Below is a small trained network, with its code and all its weights. Each question gives an input and a target symbol and asks what happens when units are switched off, that is, made to give their printed mean instead of their output.

import numpy as np


def w(rows, s, z=0):
    codes = np.array(rows[::2]) - 128.0
    scale = np.full(codes.shape[1], s)
    scale[-1] = z or s
    return codes * scale


def norm(h):
    return h / np.sqrt((h * h).mean(-1, keepdims=True) + 1e-5)


def f(y):
    return y / 2 * (1 + np.tanh(0.7978845608 * (y + 0.044715 * y**3)))


def softmax(a):
    e = np.exp(a - a.max(-1, keepdims=True))
    return e / e.sum(-1, keepdims=True)


def log_softmax(a):
    a = a - a.max(-1, keepdims=True)
    return a - np.log(np.exp(a).sum(-1, keepdims=True))


def net(x, mask):
    ids = ['ΞΠΨαβδεζηθμτφ'.index(c) for c in x.split()]
    T = len(ids)
    res = E[ids] + P[:T]
    u = 0
    for l in range(3):
        q, k, v = (norm(res) @ M[l].T for M in (Q, K, V))
        z = softmax(np.where(np.tri(T) > 0, q @ k.T / 3**0.5, -1e9)) @ v
        res = res + np.where(mask[u], z, O[l][:, -1]) @ O[l][:, :-1]
        u += 1
        y = f(norm(res) @ A[l][:, :-1].T + A[l][:, -1])
        res = res + np.where(mask[u : u + 4], y, B[l][:, -1]) @ B[l][:, :-1]
        u += 4
    return log_softmax(norm(res)[-1] @ U[:, :-1].T + U[:, -1])


Q, K, V, O, A, B = {}, {}, {}, {}, {}, {}
E = w([
[118,120,154,136],'Ξ',
[179,131,137,153],'Π',
[145,127,165,109],'Ψ',
[102,124,114,115],'α',
[148,96,29,84],'β',
[128,119,118,87],'δ',
[115,104,120,140],'ε',
[164,128,122,129],'ζ',
[107,125,159,90],'η',
[5,152,108,69],'θ',
[120,134,84,174],'μ',
[151,141,120,189],'τ',
[148,123,77,140],'φ',
],0.015)
P = w([
[144,3,103,116],'0',
[146,67,114,121],'1',
[141,79,113,121],'2',
[141,92,118,120],'3',
[133,110,120,123],'4',
[131,122,122,131],'5',
[127,134,121,132],'6',
[127,147,125,136],'7',
[123,156,121,138],'8',
[123,160,122,139],'9',
[117,178,121,136],'10',
[116,188,130,148],'11',
],0.0057)
Q[0] = w([
[144,131,152,84],'L0H1',
[183,113,3,86],'L0H1',
[245,133,71,138],'L0H1',
],0.0059)
K[0] = w([
[99,145,145,147],'L0H1',
[104,13,145,188],'L0H1',
[126,2,104,154],'L0H1',
],0.0056)
V[0] = w([
[199,153,224,147],'L0H1',
[4,36,204,197],'L0H1',
[163,76,97,216],'L0H1',
],0.0037)
O[0] = w([
[210,130,185,109,99],'L0H1',
[82,255,140,127,254],'L0H1',
[165,192,98,189,145],'L0H1',
],0.0063,0.0025)
A[0] = w([
[168,46,82,254,90],'L0N1',
[130,140,38,150,141],'L0N2',
[116,178,138,108,64],'L0N3',
[168,231,71,117,6],'L0N4',
],0.0051,0.0019)
B[0] = w([
[136,185,154,138,121],'L0N1',
[186,118,60,62,253],'L0N2',
[118,113,127,179,194],'L0N3',
[160,1,123,123,175],'L0N4',
],0.0045,0.0004)
Q[1] = w([
[120,55,43,57],'L1H1',
[66,168,60,147],'L1H1',
[253,80,54,135],'L1H1',
],0.0051)
K[1] = w([
[42,162,145,239],'L1H1',
[106,232,59,170],'L1H1',
[210,3,112,233],'L1H1',
],0.0035)
V[1] = w([
[217,229,111,81],'L1H1',
[83,20,167,241],'L1H1',
[106,255,99,78],'L1H1',
],0.0032)
O[1] = w([
[58,67,100,115,55],'L1H1',
[132,227,164,105,87],'L1H1',
[158,3,144,126,254],'L1H1',
],0.0058,0.00085)
A[1] = w([
[46,148,40,247,31],'L1N1',
[171,158,121,60,112],'L1N2',
[254,180,34,108,5],'L1N3',
[108,153,228,147,142],'L1N4',
],0.0038,0.002)
B[1] = w([
[152,189,133,84,135],'L1N1',
[106,2,173,164,137],'L1N2',
[74,130,128,41,128],'L1N3',
[158,110,144,109,251],'L1N4',
],0.0045,0.0014)
Q[2] = w([
[183,2,150,116],'L2H1',
[140,192,124,184],'L2H1',
[40,53,168,88],'L2H1',
],0.0093)
K[2] = w([
[232,11,165,82],'L2H1',
[159,255,101,134],'L2H1',
[21,56,146,63],'L2H1',
],0.0091)
V[2] = w([
[178,183,98,87],'L2H1',
[156,253,138,38],'L2H1',
[137,116,166,133],'L2H1',
],0.004)
O[2] = w([
[62,94,115,153,153],'L2H1',
[121,1,33,115,244],'L2H1',
[111,159,98,57,114],'L2H1',
],0.0054,0.0011)
A[2] = w([
[31,235,39,84,5],'L2N1',
[165,255,74,115,158],'L2N2',
[227,207,15,214,103],'L2N3',
[181,127,23,51,232],'L2N4',
],0.0042,0.0022)
B[2] = w([
[118,120,244,192,144],'L2N1',
[136,88,200,121,131],'L2N2',
[78,135,94,48,143],'L2N3',
[110,147,242,254,252],'L2N4',
],0.005,0.0023)
U = w([
[117,243,196,125,172],'Ξ',
[225,135,111,138,128],'Π',
[186,98,163,75,166],'Ψ',
[69,124,128,182,125],'α',
[132,96,58,91,202],'β',
[100,7,136,114,104],'δ',
[129,133,113,125,19],'ε',
[208,80,148,222,2],'ζ',
[88,126,130,27,123],'η',
[29,157,100,55,80],'θ',
[98,158,86,140,133],'μ',
[150,191,95,161,182],'τ',
[135,114,77,164,150],'φ',
],0.014,0.0059)

Each question gives the input, a string of symbols that net reads in full, and the target symbol t.
The units are the heads (3 rows each of Q, K, V and O) and the neurons (one row each of A and B). Each row of codes is followed by its name. A weight is (code - 128) times the scale printed after its matrix; where a second scale follows, it is the last column's (O, A, B and U).
mask holds one flag per unit, layer by layer, with each layer's heads first. A switched-off unit (its flag False) gives its mean, the last column of its rows in O or B, instead of its output. The means were averaged over made-up inputs and are rounded, as every weight is.
A unit's drop is (log p(t) with every unit on - log p(t) with that unit switched off) / (log p(t) with every unit on - log p(t) with every unit switched off).
The circuit of an input: a set's keep is (log p(t) with only the set's units on - log p(t) with every unit switched off) / (log p(t) with every unit on - log p(t) with every unit switched off). Starting from the 12 units with the biggest drops (on a tie, the unit counted first), units are removed one at a time, each time the one whose removal leaves the highest keep (on an exact tie, the one counted first), for as long as the keep stays at least 0.8.
circuit, biggest first: the units of the circuit, biggest drop first
k most important neurons: the k neurons with the biggest drops, biggest first
k most important neurons of layer l: the k neurons of layer l with the biggest drops, biggest first
drop of u: that unit's drop, to one decimal
input Ξ Ξ δ, target δ: circuit, biggest first : (L2N4, L0H1, L2H1, L1H1)
input Ξ Ξ Ξ Ξ Ξ δ δ Ξ, target δ: circuit, biggest first : (L2N4, L0H1)
input Ξ Ψ Ξ ζ τ Ξ, target ζ: circuit, biggest first : (L0H1)
input α Ξ Ξ Ξ θ δ ζ Ξ Ξ δ τ η, target η: circuit, biggest first : (L2N4, L0H1)
input Ξ Ξ Ξ Ξ δ δ δ μ ζ ζ, target ζ: 2 most important neurons : (L2N4, L1N3)
input Ξ Ξ ζ Ξ, target ζ: 3 most important neurons : (L2N3, L1N3, L0N4)
input α Ξ α φ η δ Ξ Ψ δ ζ, target ζ: circuit, biggest first : (L2N4, L0N4)
input Ξ δ α Ξ δ θ Ξ δ Ξ α, target Ξ: 2 most important neurons : (L2N1, L0N4)
input δ Ξ Ξ Ψ Ξ, target Ψ: 2 most important neurons : (L2N4, L1N4)
input Ξ η Ξ, target η: 2 most important neurons : (L2N4, L2N1)
input τ Ψ Ξ δ, target δ: 2 most important neurons : (L2N4, L1N2)
input Ξ Ψ Ξ, target Ψ: 3 most important neurons of layer 2 : (L2N4, L2N3, L2N1)
input δ δ Ξ δ Ξ Ξ Ξ δ α Ξ, target δ: 2 most important neurons of layer 2 : (L2N4, L2N3)
input μ ζ β δ Ξ δ, target Ξ: circuit, biggest first : (L2N4)
input Ξ Ψ Ξ Ξ τ α, target α: 2 most important neurons of layer 2 : (L2N4, L2N1)
input η τ α Ξ Ξ, target Ξ: drop of L2N4 : 0.2
input α Ξ Ξ δ Ψ δ Ξ δ Ξ δ, target Ξ: drop of L2H1 : 1.5
input θ β Ξ Ψ Ψ δ α Ξ Ξ α, target Ξ: drop of L2N1 : 0.5
input Ξ α Ξ Ξ ε δ μ Ξ α δ δ, target α: drop of L0H1 : 0.3
input δ Ξ Ξ ζ Ξ α Ξ μ δ Ξ α α, target α: most important neuron : (L2N1)
